z731: [ 81  79 136  79 157  82  93 141 171 123]
z160: [139 168  67 144  72 149 111  68 124 179]
z429: [130 150  77 132  80 131 104  76 139 170]
z577: [136 160  74 143  77 146 109  72 130 175]
z276: [ 97  97 133  94 147  97 107 136 156 122]
z922: [104 101 124  99 133  98 101 121 158 134]
z322: [ 94  92 135  91 151  96 103 136 159 124]
z899: [110 139 102 130  67 129 115 102 133 151]
z622: [ 91  91 131  89 148  90 101 137 161 126]
find: [139 168  67 144]  z160
tags:
[132] -> z280
[172] -> z742
[171] -> z599
[170] -> z720
[133] -> z398
key z731 8:   z599
find: [139 168  67 144  72 149 111  68 124 179]  z160
where: [68]  z160, 7
where: [109]  z577, 6
find: [ 81  79 136  79 157  82  93 141 171 123]  z731

z556: [163 109 138  80 130 120 175 155 128 172 139  76  92 171]
z53: [134 151 136 150 136 182 112  81  86  89  80 166 109 117]
z920: [128  92  98 171 144 121 138  97 103 142 158 182 112 103]
z399: [ 95 146 111  77 173  90 102 143  73 179  84 178 170 111]
z863: [168  98 139 142  97 178  68 188 188  67  98 161  72 106]
z363: [111 150 164 181  78  89 126 131 123 184 100 167 185 103]
z715: [161 155 126 134 135 135 174  81  67  98 123 162 157 108]
Table of tags by key:
[167] -> z702
[161] -> z526
[157] -> z796
[178] -> z913
[162] -> z816
[177] -> z875
[166] -> z333
key z715 11:   z816
find: [ 97 103 142 158 182]  z920
find: [175 155 128 172 139  76  92 171]  z556
find: [155 126 134 135 135 174  81  67  98 123]  z715
find: [168  98 139 142  97 178  68 188 188  67  98 161  72 106]  z863

z978: [141  76 161 117  77  89 166 153 155 118 140]
z688: [107 167 146 140 165 114 116 118 136 122 143]
z498: [146  83 123 129  80 130  97 116 112 144 124]
z907: [ 93 175 142 149 181 100  94 127 144 103 143]
z435: [104 117  82 162 114 181  82  96  88 191 105]
z815: [183  94  80 169  76 182 111 110  79 173  71]
z235: [117 165 107 165 164 139  85 146 112 167  92]
z239: [ 82 165 165  80 153  96 150 105 166  74 176]
where: [150]  z239, 6
where: [104]  z435, 0
find: [ 76 182 111 110  79]  z815
tags:
[165] -> z798
[116] -> z848
[166] -> z528
[111] -> z78
[112] -> z512
[117] -> z300
[107] -> z943
[82] -> z191
key z688 6:   z848
find: [117 165 107 165 164 139  85 146 112 167  92]  z235
where: [139]  z235, 5
find: [141  76 161 117  77  89 166 153 155 118 140]  z978

z433: [126 109 137 104 145 147 173 141 159 135 104  98 140 122 133 168 103 163
 123 108 119 127 100 154 124  93 122 109 135 137 131  88 111 112 118 149
 104 129 142 137 108 150 136 126 122 158 118 124 108 104 136 123 110]
z290: [141 117 141 100 104 147 125 128 133 131  96 122 151 159 118 142 120 130
 109 143 147 119 112 159 112 141 130 134 155 117 129 148  97  97 132 116
 152 149 116 112 118 150 130 148 104 147 146 148 137 137 125 101 115]
z787: [115 113 136 134 114 141 136 116  91 142 113 142 100 144 146 112 130 157
 137 137 137 137 121 136 124 137 102 131 119 127 117  93 146 119 121 131
 145 121 134 129 104 138 150 124 112 131 126 108  94 132 136 127 130]
z625: [115 113 136 134 114 141 136 116  91 142 113 142 100 144 146 112 130 157
 137 137 137 137 121 136 124 137 136 165 105 167 144 164  76 101 115  92
 140 125 136 114  82 166 126 145 121  94 141 116 119 131 141 111 138]
z394: [122 135 139 108  99 144 122 108 124 139 108 143 124 146 131 123 127 151
 114 138 151 126 121 161 123 158 125 168 115 136 141 144  94  94 119  90
 159 137 109 109 108 165 143 147 107 134 141 123 130 140 123 103 128]
tags:
[137] -> z19
[127] -> z413
[128] -> z729
[136] -> z712
[100] -> z822
key z433 29:   z19
find: [141 117 141 100 104 147 125 128 133 131  96 122 151 159 118 142 120 130
 109 143 147 119 112 159 112 141 130 134 155 117 129 148  97  97 132 116
 152 149 116 112 118 150 130 148 104 147 146 148 137 137 125 101 115]  z290
find: [126 109 137 104 145 147 173 141 159 135 104  98 140 122 133 168 103 163
 123 108 119 127 100 154 124  93 122 109 135 137 131  88 111 112 118 149
 104 129 142 137 108 150 136 126 122 158 118 124 108 104 136 123 110]  z433
find: [115 113 136 134 114 141 136 116  91 142 113 142 100 144 146 112 130 157
 137 137 137 137 121 136 124 137 102 131 119 127 117  93 146 119 121 131
 145 121 134 129 104 138 150 124 112 131 126 108  94 132 136 127 130]  z787

z9: [162 160 112 153 106 126 135  98]
z879: [179 175  99 165  88 129 145  79]
z396: [ 88  89 154  96 162 120 113 164]
z812: [166 163 108 154 102 124 137  91]
z884: [ 74  76 157  89 167 125 117 175]
z823: [167 166 105 158  99 128 143  90]
z838: [140 138 126 134 125 119 122 116]
tags:
[75] -> z382
[90] -> z783
[164] -> z546
[175] -> z56
[74] -> z905
[176] -> z501
key z884 7:   z56
where: [158]  z823, 3

z876: [ 77 103  76  66  65]
z539: [ 92  77 143 175 187]
z788: [ 70 105  78  62  65]
z773: [72 95 87 79 88]
z268: [ 78  73 128 155 151]
Table of tags by key:
[174] -> z234
[175] -> z713
[155] -> z991
[79] -> z405
[186] -> z529
[187] -> z104
key z539 3:   z713
find: [ 70 105  78  62  65]  z788

z808: [102 134 124 144  89  97  87  90 141 139 139 132 107 104 119 137 113 142
  99 142  90 135 109 141  86 132  95  83  92 136  99]
z795: [102 134 124 144  89  97  87  90 141 139 139 132 107 104 119 137 113 142
  99 142  90 135 109 141  86 120  88  85  87 152 114]
z891: [102 134 124 144  89  97  87  90 141 139 139 132 107 104 119 137  93  83
 104  91 129  86  79  87 142  88 106 139  98  82 110]
tags:
[141] -> z689
[85] -> z572
[142] -> z341
[106] -> z63
[86] -> z735
key z891 24:   z341
find: [102 134 124 144  89  97  87  90 141 139 139 132 107 104 119 137  93  83
 104  91 129  86  79  87 142  88 106 139  98  82 110]  z891
find: [102 134 124 144  89  97  87  90 141 139 139 132 107 104 119 137 113 142
  99 142  90 135 109 141  86 132  95  83  92 136  99]  z808

z628: [127 126 127 129 127 131 126 128 128 130 129 129 128 127 128 128 125 131
 125]
z639: [127 126 127 129 127 131 126 128 128 130 129 129 128 127 128 128 128 128
 126]
z373: [133 132 123 130 136 113 130 136 128 128 117 124 134 136 127 127 129 127
 128]
z870: [140 139 117 126 148  93 134 149 126 130 106 115 142 139 127 126 131 125
 132]
z992: [131 130 126 129 131 122 130 130 129 128 124 125 131 125 128 128 130 128
 128]
z200: [125 126 129 129 124 135 127 125 128 128 133 130 125 127 129 127 127 128
 127]
z726: [153 151 107 129 163  65 141 167 124 133  86 107 153 148 127 124 135 121
 136]
z467: [113 114 144 127 102 174 119  98 131 125 157 144 110 115 128 131 125 131
 122]
z387: [119 121 137 127 116 151 125 114 130 127 145 136 118 119 128 130 126 128
 124]
find: [113 114 144 127 102 174 119  98 131 125 157 144 110 115 128 131 125 131
 122]  z467
key -> tag
[137] -> z170
[128] -> z541
[148] -> z440
[136] -> z388
[150] -> z682
[149] -> z790
[142] -> z252
key z870 7:   z790

z108: [107 131  99 136 120]
z411: [115 146 103 135 119]
z664: [118 165  92 148 121]
z972: [136 166 112 157 140]
z566: [160 105 193 122 166]
z673: [138 130 140 131 139]
z356: [146 171 134 177 160]
z496: [128 128 123 120 123]
z113: [155  83 127 131 170]
z297: [107 131  99 115 130]
z71: [113 155  82 131 106]
z37: [153 103 188 119 161]
where: [170]  z113, 4
where: [105]  z566, 1
find: [155  82]  z71
key -> tag
[138] -> z523
[153] -> z598
[177] -> z565
[115] -> z967
[118] -> z140
[146] -> z247
[155] -> z612
key z356 0:   z247
where: [139]  z673, 4
find: [107 131  99 115 130]  z297

z98: [ 89  87 168  79]
z662: [ 87  89 148 101]
z785: [175 167  94 167]
where: [168]  z98, 2
tags:
[88] -> z714
[86] -> z236
[87] -> z148
[89] -> z897
key z98 1:   z148
find: [87 89]  z662
find: [ 87 168]  z98
where: [94]  z785, 2
find: [ 89 148]  z662

z502: [136 169 136 111 115 182 131 143 139]
z505: [143 156 115 136 111 182 145 139 124]
z295: [136 136 169 143 140 131 182 115 133]
tags:
[169] -> z165
[131] -> z517
[182] -> z43
key z295 5:   z517
where: [145]  z505, 6
find: [136 169 136 111 115 182 131 143 139]  z502
find: [115 136 111 182]  z505
find: [136 169 136 111 115 182 131 143]  z502

z881: [116 117 140 115 152 125 131 108  97 110 131 136 158 123 128 110 140 119
 141 145 103 115 120 124]
z699: [125 152 161 129 126 126 158 103 164 110 107 108 105 122 112 153 141 121
 134 127 132 172 127 106]
z458: [137 128 161 132 145 144 155 123 142 117 128 139 116 131 128 138 132 147
 143 141 105 127 135 132]
z157: [138 101 151 125 147  95 126 115 146 117 137 117 136 128 132 113 129 127
 134 121 132 137  90 112]
key -> tag
[144] -> z855
[143] -> z209
[121] -> z555
[134] -> z889
[135] -> z443
[137] -> z970
key z157 18:   z889
find: [127 134 121 132]  z157

z754: [117 100 148 118 120 136 121 152 123 134 111 137 108 129 109 123 123 124
 123 108 118 115 117 138 103 145 122 130]
z97: [158 152  99 154 136 124 136  83 130 127 146 104 149 135 124 145 141 124
 140 119 138 140 128 115 111 106 148 102]
z908: [141 155 101 146 133 132 132  98 138 116 144 104 149 130 133 136 119 135
 135 123 140 140 139 103 108  95 135 129]
z663: [152 102 154 136 124 136 132  98 138 116 144 104 149 130 133 136 119 135
 135 127 140 140 139 103 108  95 135 106]
z274: [181 186  87 170 148 133 146  80 130 117 166  79 183 135 130 136 126 110
 151 134 164 165 116  98 109  81 148  85]
z205: [185 145 113 152 127 145 155  90  99 123 139 100 132 147 126 127 133  87
 149 119 124 152 103 139 143 114 145  84]
z768: [196 151 141 126 124 143 170 101  84 139 123 101 162 138 166 115 123 101
 173 144 120 163 133 160 183 126 138 106]
z906: [110 148 134 155 139 121 139  67 149 103 159  90 160 138 129 138 127 133
 133 138 166 145 134  82  87  80 144 102]
z801: [121 117 131 118 118 127 128 130 117 130 124 140 110 129 119 136 130 124
 120 114 115 119 127 140 135 143 123 134]
find: [110 151 134]  z274
Table of tags by key:
[98] -> z956
[115] -> z228
[138] -> z765
key z97 23:   z228
find: [152  99 154 136 124 136]  z97
find: [117 100 148 118 120 136 121 152 123 134 111 137 108 129 109 123 123 124
 123 108 118 115 117 138 103 145 122 130]  z754
where: [159]  z906, 10

